Below are the code and all the weights of a small trained network. Each question names an input and a class and asks about switching units off, where a switched-off unit gives its printed mean instead of its output.

import numpy as np


def w(rows, s, z=0):
    codes = np.array(rows[::2]) - 128.0
    scale = np.full(codes.shape[1], s)
    scale[-1] = z or s
    return codes * scale


def f(y):
    return np.maximum(y, 0)


def log_softmax(a):
    a = a - a.max(-1, keepdims=True)
    return a - np.log(np.exp(a).sum(-1, keepdims=True))


def net(x, mask):
    res = np.array(x, float).reshape(1, 5) / 4 @ E
    y = f(res @ A[0][:, :-1].T + A[0][:, -1])
    res = res + np.where(mask, y, B[0][:, -1]) @ B[0][:, :-1]
    return log_softmax(res[-1] @ U[:, :-1].T + U[:, -1])


A, B = {}, {}
E = w([
[31,196,71],'x0',
[164,133,121],'x1',
[85,1,186],'x2',
[45,70,152],'x3',
[122,105,3],'x4',
],0.0072)
A[0] = w([
[123,156,172,161],'N1',
[100,178,231,139],'N2',
[131,195,116,171],'N3',
[173,113,169,172],'N4',
[146,96,125,79],'N5',
[146,183,177,129],'N6',
[89,173,66,184],'N7',
[160,170,170,124],'N8',
[250,151,145,177],'N9',
[120,112,81,119],'N10',
[141,133,100,153],'N11',
[160,100,141,126],'N12',
[38,155,140,255],'N13',
[219,96,82,174],'N14',
[46,97,135,123],'N15',
[111,106,77,135],'N16',
],0.015,0.0058)
B[0] = w([
[15,138,189,178],'N1',
[29,135,148,217],'N2',
[97,176,160,219],'N3',
[129,132,164,200],'N4',
[187,131,111,145],'N5',
[96,192,179,191],'N6',
[82,189,114,234],'N7',
[144,255,195,185],'N8',
[213,142,204,255],'N9',
[90,163,134,161],'N10',
[131,200,203,166],'N11',
[160,92,129,167],'N12',
[51,187,15,238],'N13',
[201,91,168,220],'N14',
[152,112,40,189],'N15',
[132,155,113,170],'N16',
],0.0073,0.0097)
U = w([
[68,195,207,181],'0',
[45,129,116,122],'1',
[193,37,121,168],'2',
[156,146,150,2],'3',
[143,191,43,132],'4',
[250,187,249,111],'5',
],0.012,0.0096)

Each question gives the input, the list of numbers given to net, and the class t.
The units are the neurons (one row each of A and B). Each row of codes is followed by its name. A weight is (code - 128) times the scale printed after its matrix; where a second scale follows, it is the last column's (A, B and U).
mask holds one flag per neuron, in row order. A switched-off neuron (its flag False) gives its mean, the last column of its row in B, instead of its output. The means were averaged over made-up inputs and are rounded, as every weight is.
A unit's drop is (log p(t) with every unit on - log p(t) with that unit switched off) / (log p(t) with every unit on - log p(t) with every unit switched off).
The circuit of an input: a set's keep is (log p(t) with only the set's units on - log p(t) with every unit switched off) / (log p(t) with every unit on - log p(t) with every unit switched off). Starting from the 12 units with the biggest drops (on a tie, the unit counted first), units are removed one at a time, each time the one whose removal leaves the highest keep (on an exact tie, the one counted first), for as long as the keep stays at least 0.8.
units of the circuit, in order: the units of the circuit, biggest drop first
most important unit: the unit with the biggest drop
k most important neurons: the k neurons with the biggest drops, biggest first
drop when u is switched off: that unit's drop, to one decimal
input [8,5,-8,7,-2], class 1: units of the circuit, in order	N13, N9
input [-4,0,-2,6,-1], class 1: units of the circuit, in order	N9, N8, N6
input [4,-3,-2,0,4], class 4: units of the circuit, in order	N2, N1, N13
input [8,5,7,7,6], class 4: most important unit	N15
input [7,-4,-7,5,-4], class 1: units of the circuit, in order	N13, N9
input [5,4,-6,5,-2], class 1: units of the circuit, in order	N9, N13
input [5,3,8,-1,6], class 4: units of the circuit, in order	N15, N2, N1
input [8,0,6,5,7], class 4: units of the circuit, in order	N15, N13
input [2,6,5,5,1], class 1: 2 most important neurons	N9, N14
input [3,-2,-6,4,1], class 4: 2 most important neurons	N13, N2
input [8,0,4,5,6], class 4: drop when N15 is switched off	0.2
input [4,-8,-2,3,-4], class 1: drop when N13 is switched off	0.2
input [0,-1,8,-8,2], class 2: drop when N8 is switched off	0.3
input [3,0,5,-7,0], class 4: drop when N2 is switched off	0.2
input [1,-6,4,-6,1], class 4: most important unit	N9
